A =
[[ 36  37  26  37  16   0  21  32  -2  -6  13   8  19]
 [ 36  39  24  34 -13  30  18  21  19  32  31 -13  20]
 [ 28  11  24   0  -7   2  -5  24 -10  24  21  21  20]
 [ -9 -12   0 -13   3  21   1  -6  20  28  11  14   5]
 [-16  -7  -5   3  40   3  16  -3  18 -12  -9  21  -1]
 [ 31  34  21  30 -10  26  16  18  18  28  27 -10  18]
 [ -5  10   0  19  26  20  24  -1  29   2   3   2   3]
 [ 48  49  31  42  -8  10  17  35  -1  12  26  -7  23]
 [ 32  35  21  31 -11  27  17  19  18  29  28 -11  18]
 [ -8  10  -3  21  31  21  28  -3  34   0   1   1   2]
 [-25 -24  -9 -16  42  -2   6  -7  14  -8 -12  35  -2]
 [ -3 -13   4 -18   0  15  -5   0  11  29  13  20   8]
 [ 31  23  23  13 -17  16   3  20   2  30  26   1  19]
 [-14 -17  -2 -12  39  -6   5   1   6  -9 -10  36   2]
 [ 38  40  27  39  17  -2  22  34  -3  -8  13   8  20]]
A[0][0]	36
A[:, 5]	[0, 30, 2, 21, 3, 26, 20, 10, 27, 21, -2, 15, 16, -6, -2]
A[5][1]	34
A[1][4]	-13
A[7][2]	31
A[1][10]	31
A[1][8]	19
A[13][5]	-6
A[0]	[36, 37, 26, 37, 16, 0, 21, 32, -2, -6, 13, 8, 19]
A[7][11]	-7
A[5][6]	16
A[10][6]	6
A[:, 11]	[8, -13, 21, 14, 21, -10, 2, -7, -11, 1, 35, 20, 1, 36, 8]
A[4][11]	21
A[9]	[-8, 10, -3, 21, 31, 21, 28, -3, 34, 0, 1, 1, 2]
A[:, 3]	[37, 34, 0, -13, 3, 30, 19, 42, 31, 21, -16, -18, 13, -12, 39]
A[8]	[32, 35, 21, 31, -11, 27, 17, 19, 18, 29, 28, -11, 18]
A[4][9]	-12
A[7]	[48, 49, 31, 42, -8, 10, 17, 35, -1, 12, 26, -7, 23]
A[9][1]	10
A[1][7]	21
A[:, 1]	[37, 39, 11, -12, -7, 34, 10, 49, 35, 10, -24, -13, 23, -17, 40]
A[12]	[31, 23, 23, 13, -17, 16, 3, 20, 2, 30, 26, 1, 19]
A[11]	[-3, -13, 4, -18, 0, 15, -5, 0, 11, 29, 13, 20, 8]
A[13]	[-14, -17, -2, -12, 39, -6, 5, 1, 6, -9, -10, 36, 2]
A[:, 6]	[21, 18, -5, 1, 16, 16, 24, 17, 17, 28, 6, -5, 3, 5, 22]
A[2][7]	24
A[9][3]	21
A[:, 12]	[19, 20, 20, 5, -1, 18, 3, 23, 18, 2, -2, 8, 19, 2, 20]
A[10][0]	-25
A[8][7]	19
A[3][7]	-6
A[8][1]	35

m =   1.15   -2.79   -9.40  -17.53   19.82    3.73    7.70  -13.79   11.58    4.70
m[0] -> 1.15
m[6] -> 7.70
m[9] -> 4.70
m[7] -> -13.79
m[3] -> -17.53

a =
[[ 3.74 -5.23  0.71 -4.41 -5.46  1.94  1.27  3.93  0.14  3.57  4.00]
 [ 0.05  2.08  3.72  3.74 -3.45 -4.18 -1.88  1.36  3.10 -3.91  4.29]
 [ 3.83  5.75  4.09 -5.43 -5.93 -1.21 -1.64 -1.81 -5.71 -5.53 -1.21]
 [-3.61 -2.90  2.46 -1.96  3.75 -4.94  2.38  0.96 -4.35 -1.87  4.36]
 [ 0.53 -4.30 -4.07  5.04  3.23 -5.11  4.78 -3.51  2.02 -2.45  1.41]
 [ 1.61  6.84 -6.21  7.45  3.92 -7.68 -8.58 -5.74 -3.82  5.08 -1.93]]
a[0][0] => 3.74
a[2][10] => -1.21
a[1] => [0.05, 2.08, 3.72, 3.74, -3.45, -4.18, -1.88, 1.36, 3.10, -3.91, 4.29]
a[:, 8] => [0.14, 3.10, -5.71, -4.35, 2.02, -3.82]
a[4][2] => -4.07
a[0][9] => 3.57
a[3][9] => -1.87
a[:, 2] => [0.71, 3.72, 4.09, 2.46, -4.07, -6.21]
a[0][7] => 3.93
a[:, 4] => [-5.46, -3.45, -5.93, 3.75, 3.23, 3.92]
a[4] => [0.53, -4.30, -4.07, 5.04, 3.23, -5.11, 4.78, -3.51, 2.02, -2.45, 1.41]
a[2][5] => -1.21
a[:, 9] => [3.57, -3.91, -5.53, -1.87, -2.45, 5.08]
a[5][5] => -7.68
a[3] => [-3.61, -2.90, 2.46, -1.96, 3.75, -4.94, 2.38, 0.96, -4.35, -1.87, 4.36]
a[3][2] => 2.46
a[1][8] => 3.10
a[0][5] => 1.94
a[4][10] => 1.41
a[:, 1] => [-5.23, 2.08, 5.75, -2.90, -4.30, 6.84]
a[4][7] => -3.51
a[3][4] => 3.75
a[3][10] => 4.36
a[1][2] => 3.72
a[:, 7] => [3.93, 1.36, -1.81, 0.96, -3.51, -5.74]
a[1][1] => 2.08
a[3][7] => 0.96
a[0][8] => 0.14
a[4][3] => 5.04
a[5][10] => -1.93
a[2][0] => 3.83
a[0][4] => -5.46
a[2] => [3.83, 5.75, 4.09, -5.43, -5.93, -1.21, -1.64, -1.81, -5.71, -5.53, -1.21]
